In the rows, 128 means zero.
Facts:
baner | θ gratra
brebra | θ trusir
dakikli | θ bibes
debufar | ζ vivas | θ stebro
dobra | θ skelar
doflum | θ brelim
dopin | ζ zusem
dotrurer | θ tomi
drubun | ζ vivas | θ dakikli
fifitrik | θ sazu
fizo | ζ ligomas,skogar
flenak | ζ truze
flimo | ζ dotrezim | θ trigrasti
fluklil | ζ truze
fotel | θ muklista
giflom | ζ plogrok,truze
giste | θ klaplem
gonun | θ kitam
gralizur | ζ vivas,truze
gratra | ζ nupin
grobres | θ gipum
kiflis | θ getril
kligri | ζ vivas
lasta | θ draskerer
ligomas | ζ nepi,truze | θ funaplal
lisegik | ζ staski
lizes | ζ truze | θ dakikli
lolas | ζ truze
lukle | θ gratra
makun | θ plidristan
matri | ζ skelar,truze,timadris
mavi | θ bugo
midam | ζ stada | θ kedom
milom | θ trigir
muklista | ζ timadris
nagetom | ζ fotel,plikol,timadris
nepi | ζ nupin,plogrok
niloful | ζ fotel,semusa
nupin | ζ truze
piva | ζ bital
plogrok | ζ nupin
regrozul | ζ varam,truze | θ bibes
risik | ζ nupin,plogrok
risir | ζ kefum,fifitrik
roner | ζ semusa
sata | ζ vivas,timadris
skegru | θ bugo
skelar | θ nagetom
soflum | θ nabus
soluk | ζ risir
stada | ζ truze
steflus | θ skelar
stumi | θ brelim
timadris | ζ nupin
tiste | θ dakikli
toplas | ζ lolas,timadris
tremi | ζ kefum,trimol
trigrasti | ζ truze
trimol | ζ timadris
trunu | ζ plogrok,fizo | θ pofli
tumem | ζ stada | θ risik
vaple | ζ lova,truze,semusa
varam | ζ fotel,vivas
vimu | θ plidristan
vivas | θ gonun
vugugra | θ stumi
vutom | θ skagu
zeklu | θ skegru
zusem | θ trufliski

Known rows:
[137 136 129 120 140 128 152 126 144 108 133 128 131  92 158 114 156 140
 179 141 126  98 110 144  94 118 187 127  81 146]: debufar
[136 134 131 129 137 111 136 128 131 125 125 130  99 150  91 128 135  97
 100 139 110 140 149 130 112 148 127 105 127 133]: trufliski
[113 121 131 140 120 127 133 129 128 140 122 121 117 153 108 133 108  76
 111 110 124 141 145 107 132 139 123 111 135 144]: nabus
[113 123 130 130 113 145 123 116 123 134 117 119 133 145 121 125 110  97
 115 116 126 128 130 111 135 126 128 129 130 124]: plikol
[114 131 133 122 104 160 117 105 121 132 118 118 144 140 134 118 119 111
 116 119 134 113 118 119 134 110 130 144 127 108]: lasta
[130 132 128 140 133 120 132 132 123 126 127 128 115 157 107 132 125  83
 111 125 123 146 145 122 127 146 125 113 130 145]: draskerer
[129 136 132 133 125 140 127 121 109 127 127 121 125 142 116 129 127 116
 113 132 132 127 135 133 133 141 126 133 123 125]: kefum
[167 218 192 141 136 121 161  89 162 100 113 111 166 105 100 117 132  97
 113 139  99  97 100 136 121 133 128 213 133  74]: vugugra
[114  23 155  91 140 116  81 194 133  99 135  78  94  94 147 174  93  71
 134 154  92 173 172 160 152 139  60 128 119 167]: bibes
[145 196 193 176 140  95 183 115 168 127 113 109 150 131  81 139  87  28
 118 100 101 136 131  97 135 163 117 179 154 135]: brelim
[104  98 134 109 135 161 102 129  98 117 175 179  35 205 100 113 150 115
 117 147 149 178 144 131 132 139 175  44 114 129]: bugo
[ 74  82 135  98 114 195  94 100  89 134 171 157  78 206 117 107 147 144
 127 139 164 153 113 117 152  98 172  84 132 122]: skegru
[ 97 121 103 147 152 115 129 142 135 133 122 142 143 103 100 126  77 153
 157 118 104 160 131  74 144 157 145  99 135 136]: muklista
[136 148 134 110 120 148 119 101 124 116 120 127 129 137 120 112 149 136
 106 147 121 108 117 141 115 115 136 140 118  92]: vimu
[138 169 125 117 132  68  96 137 217 120 133 110  95 100 103 100 151 206
 130  95 150 147 126 141 124 114 128 106 125 126]: plogrok
[132 155 122 140 137  70 116 150 191 132 138 118  98 117 106 119 129 165
 138  88 152 160 140 125 135 137 129 100 130 155]: risik
[118 130 131 124 115 151 115 102 114 127 125 115 153 151 132 122 138 121
 120 130 136 117 112 127 137 114 127 151 136 121]: grobres
[113 130 132 122 104 160 117 107 120 133 117 116 143 140 134 119 120 111
 117 119 134 112 117 117 134 109 130 142 126 107]: vutom
[129 132 129 140 131 120 131 132 124 126 127 128 114 158 107 133 125  85
 111 124 124 146 146 123 126 148 125 114 130 145]: klaplem
[113 125 134 133 111 148 133 117 114 145 123 115 125 137 118 130 109 108
 115 118 134 119 135 118 138 132 123 131 128 125]: semusa

Rows:
No name comes twice in this set of rows, the named rows included.
[125 154  99 126 155  87  86 141 177  98 123 135 145  96 106 104 117 202
 158 111 116 171 116 105 139 133 146 108 128 112] | timadris
[130 151 120 143 143  71 120 151 185 130 137 127 101 123 100 120 124 154
 139  91 142 168 141 116 132 142 131  94 135 157] | gratra
[139 120  17 147 105 102 110 131  95 155  72 102 192 147 151 136 149 125
  92 116 128  99 154 125  96 137  90 111 130 167] | skelar
[140 129   5 156 135  83 122 153 105 148  77 119 183  94 138 134 121 182
 130 118 115 111 157 113  98 166 113  88 111 163] | nagetom
[115  36 158  69 119 156  58 161 122  89 129  72 132  74 183 153 111 117
 141 164 105 132 135 174 157  99  68 170 109 117] | tiste
[144 204 192 152 119 135 159  88 157 117 108 104 183 111 114 120 103  75
 124 110 114  99  97 112 140 126 125 217 141  87] | doflum
[101   9 157  85 134 127  72 183 129 105 136  65 115  93 159 173  96  84
 140 156  96 163 159 159 163 123  54 145 130 169] | dakikli
[135 162 125 130 127  80 101 141 196 128 137 111 108 106 122 110 139 189
 141  86 163 147 125 136 137 119 127 116 128 137] | nepi
[143 142 133 122 129 134 126 111 124  93 132 127 147 142 161 119 171  86
 159 146 127 110 111 151 100 122 180 135  89 146] | vivas

Now the same things, written a new way:
Known rows:
[159 121 125 138 111  87  86  49 209 153  95 141  94 113 117 146  80 132
 170  69 151 162 137  80 150 168 133 165 135 110 116  85  61 137 100 118
 153  91 112 189 114 112 120 130]: drubun
[138 141 164 127 108 131 152 158 119 136 133 131 132 130 149 106 133 141
 124 133 126 129 123 144 126 134 144 146 126 151 127 137 127 112 144  89
 116 137 139  99 129 129 125 124]: staski
[134 107  99 139 159 188 133 117  92  97 115 115 145  85 150 166  92 107
 163 188 140 108  96 178 134 129  92 121 173 109 138  61 112 153  99 139
 155 101 121 131  88 127 133 140]: soluk
[137 117  93 143 155 187 151 119  91  91 110 118 146  86 151 157  92 110
 174 195 135 110  94 173 129 133  86 123 172 116 135  51 119 157 111 136
 157 102 119 120  82 126 133 138]: risir
[124 174 104  86 116 149 149  98 143 102  76 136 166 123 228 141 131 160
 194 197  98 138  82 176 191 101  57 117 181 140 127  23 118 164 142  98
 159 111  84  94 113 113 162 173]: fifitrik
[116  96  57 140 178 115  66 127 103 105 111 128 133 151 135 119 165 145
 108 138 138 108 119 130  90 143 106  41  91  93 132 221 152 157 137 176
 167 114 142 128 146 153 119  92]: trigrasti
[113 173  76 108  80  46 124 131  98 107 109 224 169 148 152 109 181 184
 126 110  68 132 111  65  68  93 130  71  89 171 170 121 134 117 187 111
 186 193 107 109  92 103 133  78]: truze
[139  98 118  95 153 128  72 110  99 142 132 121 126 135 105 146 155  98
 106 111 139 135 132  86 106 111 126  85 132  88 113 133 132 147 107 183
 163  91 127 169 151 128 139 115]: matri
[154 156 113  82  97  70 127 146  95 146 137 180 147 159 118 107 171 142
 135 124 123 102 103  74 109 103 115  85 116 114 108  74 136 138 187 132
 173 120 122 137 114 121 141  64]: timadris
[126 127 114  98 126 129 106 160 129 143 155 172 115 133 156  85 174 102
 112  82  74  89 119  73 138  75  99  85 105  97 112 136 196 131 165 104
 209 140 132  91  91  56 153 112]: skelar
[108 132 154 113 112 159 120 127 183 154 137 122 118  97 162  94 120  97
 123  75  71 123 132 129 196 111  96 143 125  84 112 113 180 107 119  72
 152 144 128  82 109  57 156 178]: dobra
[129 126  94 115 121  82  88 118 117 131 152 147 147 148 101 132 154 108
 109 124 123 113 130 111 116 111 118  89 107  96 145 123 155 139 134 172
 123 138 131 163 140 128 174 127]: nepi
[131 167  88 113  96  58 111 137 111 123 157 176 165 153 114 115 161 131
 119 129 116 108 109 105 111 104 120  78  94 117 155 103 156 125 163 159
 133 156 125 143 125 123 172 110]: plogrok
[138 144 180 101 130 153 158  89 151 133 104 157 113 172  77 150 157 183
 176 163 119 151  78  88 157  72 165 235 188  95 180  77  81  98 106 111
  89 165 161 122 146 100 144 185]: vutom
[134 129 145 138 126 147 136 135 125 135 132 112 123 120 138 120 123 131
 127 136 134 122 127 149 136 136 132 147 130 142 132 130 122 125 131 118
 113 131 138 116 129 132 123 137]: nustos
[106 117 137 129 150 145 125 175 123 152 163 119 133 169 251 108 154 116
  97 140 157  81 147 193 145 123 127 113 123 222 110 196 138 194 160 134
  98  79  76 105 118 144 119 157]: trusir
[135 148 118 141 175 144 149 140 116 112 130 122 124 176 168 106 164 136
 144 187 136  80 144 174 132 120 132 142 135 154 111 193 126 135 154 123
  96 104 129  83 173 151 130 113]: bugo
[134 125  90 132 153 102 126 104 178 140 119 136  87 124 110 120 109 144
 156 103 162 124 153  69 146 149 111 143 132 123  98 130 102 166 146 153
 145 105  96 167 111 122  72 100]: varam
[133 139 189 119  60 111 129 101 146 159 122 108 153 108 164 156  99 103
 115  99 129 176 151 162 149 146 156 129 129 189 130  79 114 124 100 101
 128 107  87 145 142 150 145 158]: lukle
[ 97 131 116 122 172 160 161 205 100 108 156 112 124 118 142 100 108 168
  77 143 148 134  87 151  87 155  95 143 106 138 101 169 121 134 148 149
  63 174 155 154  98 139  97 140]: plidristan

Rows:
No name comes twice in this set of rows, the named rows included.
[125 191 123  90 196 131 125  39 117  48 139 134 146 115 152 173 111  55
 113  78  23 192 227  97  65 108 158 118 129 135  59 129 120  59  68 150
 171 141  89 186 167 109 158  97] | tumem
[131 159  94 108  98  59 106 135 100 129 140 192 161 157 119 116 173 141
 121 114 105 119 115  79  90  95 122  70 107 122 146 106 152 129 168 147
 163 158 116 135 118 124 155  94] | nupin
[143 112 132 139 186 180 167 145  99 116 151 169 101 199  89 125 183 178
 163 206 158  65  71 103 113  67 162 219 179 119 187 153  91 128 141 142
  71 146 171  86 125 120 115 142] | skagu
[153 104 101 118 162 166 125 123  92 116 124 117 131 106 127 159 107 101
 150 171 155 112  95 147 131 125  89 105 166  93 115  57 121 164 109 163
 158  80 120 150  99 135 140 121] | tremi
[139 101 121 115 107  96  72  44 175 147  84 130 114 112  81 169 116 125
 141  77 136 176 148  70 144 133 135 120 143 100 137  96 105 140  87 154
 169 105 107 190 143 126 131 149] | regrozul
[141 149  98 133 116 145 179 144  72 103 117 160 158  97 164 138 110 131
 182 186 122 109  84 145 121 121  83 101 158 137 136  23 119 145 147 109
 171 124 117 100  66 121 136 105] | kefum
[133 147 125 104 110  93 170 159 122 158 125 129 122 142  98 112 148 133
 134 126 148 105 134  68 133 121 106 114 121 130  98  84 141 150 188 132
 147 113 106 121 123 131 100  80] | plikol
[151 178  77 127 239 127 139 105  62  55 219 127 145 155 117 140 125  13
 100 123  77  77 220 126  42  91 147 110 113 133  55 166 161 106 113 206
 107 107  99 195 164 128 150  58] | risik
[142 126 118 158  88  92  83  69 139 139 192 135 152  98  52 168 104  28
 117  71 111 119 180 115 135 113 160 120 117 102 175  67 160 116  75 164
 117 126 108 194 133 106 193 155] | trunu
[111 104 123 142 151 152 143 205  97 132 154 114 126 126 152 101 123 156
  89 151 159 109  93 150 103 153 116 134 108 146 121 178 125 150 147 143
  81 141 142 134 104 141  97 133] | kitam
[ 74 149  93 132  95 101 176 140 127 122  87 136 123 102  95 124 152 171
 147 125 109 145 161  63 132 103 118 116 127 181 150 124 169 154 182 130
 155 182  69  88 120 133  62 104] | semusa

The same things again, as new rows of numbers:
Known rows:
[127 114  63 151 132 104 149 132 124 128 114 114 124 109 183 108 100 124
 131 143 140 131 116 140 109 154 118 142 127 126 128 121 145]: bital
[127 115  63 155 133 105 131 134 125 126 113 121 121 118 177 110 100 121
 130 130 132 142 122 142 106 157 121 137 125 121 132 120 157]: piva
[116 149  70 170 175 136 157 121 150 111  78 112 138 113 149 132 113 144
 137 182 139  72 144 148 102 140  84 115 150  92 134 129 171]: bibes
[122  96  44 157 145  97 122 143 125 128 103 126 116 107 186 140 105 122
 132 105 140 126 116 154 107 171 123 117 134 129 114 119 158]: kligri
[127 116  61 150 133 103 150 132 125 128 112 114 124 109 184 109 100 124
 130 143 141 130 115 140 109 154 116 143 127 127 128 121 145]: gadre
[136 116  64 152 122  96 149 129 120 129 112 114 131 104 189 110 108 115
 126 135 146 144 107 141 116 155 112 149 118 128 130 114 148]: giste
[117 113  57 147 142 106 151 134 130 128 117 109 110 111 176 108  91 132
 136 151 136 121 120 137 105 153 122 137 138 129 129 131 145]: klaplem
[133 101  35 152 155 111 119 147 135 131  86 123 116  98 177 124 100 125
 122 113 141 148 115 140 106 168 124 127 136 133 129 117 166]: gralizur
[127 115  62 151 133 103 150 132 124 128 112 113 124 108 185 108 100 125
 130 143 141 131 115 140 110 154 116 143 127 127 129 121 145]: vigafluk
[129 129  63 154 132 107 135 137 125 144 110 124 123 135 182 113 108 106
 131 130 113 149 134 126 118 148 123 145 143 126 126 122 162]: roner
[128 116  62 151 133 103 150 132 125 128 112 114 123 108 185 109  99 124
 130 143 140 131 115 140 109 154 116 144 127 127 128 121 145]: brural
[128 113  65 152 131 105 148 132 124 127 116 113 125 109 181 107 101 123
 132 143 139 130 116 142 109 153 119 142 126 124 127 121 145]: skogar
[130 111  70 158 128 108 125 137 127 122 120 117 125 121 167 105 101 118
 134 130 127 146 127 145 104 156 126 132 122 114 129 118 158]: fizo
[135 111  91 158 114  98 184 134 149 123  79 172 141  88 229  87 107 139
 111 121 118 153 129 157  94 155 126 144  91 146  75 116 141]: dobra
[128 117  61 150 134 104 152 133 125 131 111 114 124 111 186 109 101 122
 130 143 139 133 117 137 111 152 117 145 131 129 128 122 146]: lova
[179 168  67 141 151 118 125 143  80 145 124 107 145 107 225 112  97 134
 131 127 129 112  95 114  88 158 116 139 102 113 104  81 120]: doflum
[134 121  63 152 120  97 149 130 119 140 109 120 130 114 195 116 114 106
 128 130 136 143 113 134 124 153 114 152 129 130 123 117 150]: fotel
[115 111  51 155 135 105 120 128 122 130 106 142 101 118 195 136 100 130
 126 107 144 127 110 147 104 170 113 131 123 123 131 125 162]: sata
[118 125  61 147 146  86 140 138 140 123 119  98  99 129 154 106  81 138
 130 111 135 147 140 139  88 153 107 136 138 104 121 123 159]: risik
[122  92  52 159 131 112 138 159  96 139 105 129 168 140 209 103 100 120
 112 131 206 145 140 179 108 145 118 183 132 127 147 116 110]: mavi

Rows:
No name comes twice in this set of rows, the named rows included.
[ 97  86  42 154 156 127 139 167 107 138 112 123 143 152 192 100  78 142
 123 152 195 115 160 176  93 142 130 170 157 126 148 139 104] | bugo
[107 121  85 155 127 116 165 131 157 130  84 193 102 119 222  95  91 156
 116 119  96 135 147 145  83 158 133 136 111 139  84 140 154] | nagetom
[139 119  50 149 149 107 128 143 139 128  94 111 117 108 164 101  93 128
 120 120 138 167 126 133 100 157 117 141 132 120 136 113 165] | giflom
[118 127  63 152 128 112 126 120 122 130 110 141 102 125 192 115  95 131
 122 126 139 139 112 136 103 161 111 147 116 119 146 126 163] | toplas
[136 133  62 183 160 115 127 124 136 112  60 132 159 101 170 165 140 118
 125 121 153  98 126 167 115 160  78 104 130  94 120 104 189] | drubun
[131 113  37 145 162 124 125 145 144 131  88 115 104 102 160  99  86 135
 121 139 132 158 123 124 100 158 129 137 143 132 148 125 168] | trigrasti
[148 114  52 152 137 108 122 139 132 128  92 116 128 101 169 100 103 116
 116 119 139 180 115 134 110 159 119 145 121 124 142 107 170] | ligomas
[128 133  66 149 139  75 141 137 137 122 116  96 108 129 158 107  87 134
 123  91 145 162 140 142  87 153  95 145 129  96 116 111 160] | plogrok
[141 116  42 145 151 118 142 141 137 133  86 113 121  92 176  99  96 130
 117 143 145 155 112 127 108 156 120 148 134 136 142 118 155] | truze
[158 167  58 134 178 133 124 152  89 144 132 100 119 118 209 110  74 157
 144 148 115  80 112 107  72 156 129 123 127 113 103 101 114] | brelim
[128 125  52 148 139 119 123 128 131 132  94 135 104 113 184 109  93 133
 116 127 141 153 112 129 104 162 114 148 122 123 150 123 166] | matri
[119 110  85 154 129 108 188 137 158 122  81 173 124  93 221  84  93 156
 116 135 109 134 139 154  84 154 134 135 105 147  73 131 138] | skelar
[104 127  60 149 132 116 125 118 126 129 117 141  84 132 186 116  86 140
 127 132 135 125 116 133  98 162 113 143 124 118 149 138 162] | muklista
[136 115  67 156 121  99 130 130 120 127 113 121 129 113 182 111 108 112
 126 123 137 154 113 143 112 158 116 143 116 122 133 112 159] | flimo

The same things again, as new rows of numbers:
Known rows:
[ 93 141 139 145 154 130 118 150 152 119 111 126 119 145 143 134 135 138
 131 120 127 140 146 121 138 123 102 129]: trigrasti
[140 169 121 143  76 149  91 129 131 161 156 116 149 121 146  36 104 121
 121  85  73  89 150 127 156  46 184  81]: skegru
[123 147 132 129 126 147 125 129 156 142 134 144 125 134 126 129 138 138
 145 128 139 137 121 129 126 123 121 133]: trusir
[123 148 134 131 126 147 125 129 157 143 134 145 125 135 127 129 137 137
 145 128 138 137 121 128 128 122 120 134]: pofli
[122 147 134 130 127 147 123 129 157 142 134 143 126 135 127 128 136 138
 145 128 138 138 121 128 127 124 120 132]: skagu
[133 114 127 122 131 132 139 139 113 128 141 123 142 119 118 118 122 120
 124 141 126 130 113 141 130 149 142 131]: kiflis
[ 56  89 163 102  87 138 165 107 139 167 211  11 150 158  62 193 215 114
 124 114  63  46 154  78 110 106  77 146]: piva
[231  59  28  75 117 121 132  94 166 161 132 228 193 153 212 114 220  69
 115  87 100 140 153 169 100 103 107 194]: dotrezim
[162 151 112 105 101 155 121 148 128  76  74 134 146 123  86 154 144 120
 134 135 113 144 145 141 138 130 148 128]: skogar
[130 130 130 126 127 136 130 132 133 138 138 131 132 125 123 124 128 127
 136 134 131 135 119 133 131 133 133 132]: fevu
[126 135 126 126 131 135 122 147 128  99 101 124 134 131 118 138 134 127
 126 128 119 139 142 132 139 132 130 127]: plogrok
[159 111 130 122 127 193 144  80 110 144 106  99  93 152 162 109 135 157
 121 141 164 113 130  94 116 168 138 102]: risir
[103 126 145 103 151 102 135 155 135 155 118 118 114 125 140 120 131 125
 127 117 147  77 110 142 109 108 107  92]: dopin
[114 117 154  95 154 170  85 112 164 120 135 167 161 107 112 113 114 228
 161 136 115 169 128 135  46 115  63  94]: plidristan
[ 96 132 133 156 148 109 126 128 129 109 124 126 132 129 142 130 119 125
 113 121 121 131 137 125 123 142 118 130]: vaple
[140  97 140 127 150 188 141  92 106 154 111  84  81 160 181 100 134 162
 120 139 167 112 134  87 128 166 124 100]: soluk
[131 130 131 124 127 135 132 130 132 137 138 133 131 124 123 123 128 128
 135 134 132 134 120 133 131 131 131 131]: fetra
[ 87 127 137 163 155 105 127 125 130 122 138 123 126 133 152 122 117 129
 114 121 125 128 133 122 122 141 112 131]: kligri
[130  74 144  84 161 150 103 124 107 102 142 139 183  84  98 102  94 204
 135 152 100 161 118 151  51 147  90  89]: vimu
[202 100 182 136 127  64 104  71 112 155 146 160  95  93 127 164 136 138
 140 125  98 129 122 139 226 198 124  69]: doflum

Rows:
No name comes twice in this set of rows, the named rows included.
[ 99 139 150  63 161  68 140 173 141 164  79 124 101 118 148 117 130 117
 119 100 177   6  87 163  66  79  96  37] | lisegik
[141 164 133  49 117  87 144 144 143 147  66 145 120 105 117 130 134 110
 123 107 178   6  75 172  43  86 123  40] | staski
[186 106 117 110 110 205 156  69  89 127 101  99 112 140 140 110 132 145
 113 152 162 109 116 104 104 190 162 101] | fifitrik
[ 94 125 136 151 153 113 124 138 129 116 126 120 126 134 145 126 122 129
 118 123 122 133 139 123 132 136 115 130] | gralizur
[121 135 127 138 131 129 128 131 128 106 112 129 134 128 126 134 128 125
 123 127 123 134 136 129 128 138 127 130] | lolas
[ 90 135 131 164 145 104 129 115 129 112 132 130 133 130 147 128 115 126
 110 120 124 128 132 124 113 145 116 133] | niloful
[137 138 112 143 111 123 143  99 112  89 121 137 159 111 110 136 117 109
 106 135 120 128 116 140  97 167 151 134] | fotel
[125 136 126 130 131 133 124 140 127 102 104 125 132 130 120 136 132 127
 126 128 120 137 140 130 135 135 129 127] | nupin
[ 95 125 135 153 153 115 126 131 128 119 127 118 124 134 147 124 120 130
 116 124 125 130 137 121 129 140 114 129] | sata
[ 99 140 137 139 152 136 114 157 149 116 102 122 118 145 138 137 139 141
 134 120 125 141 150 122 145 120 103 126] | risik

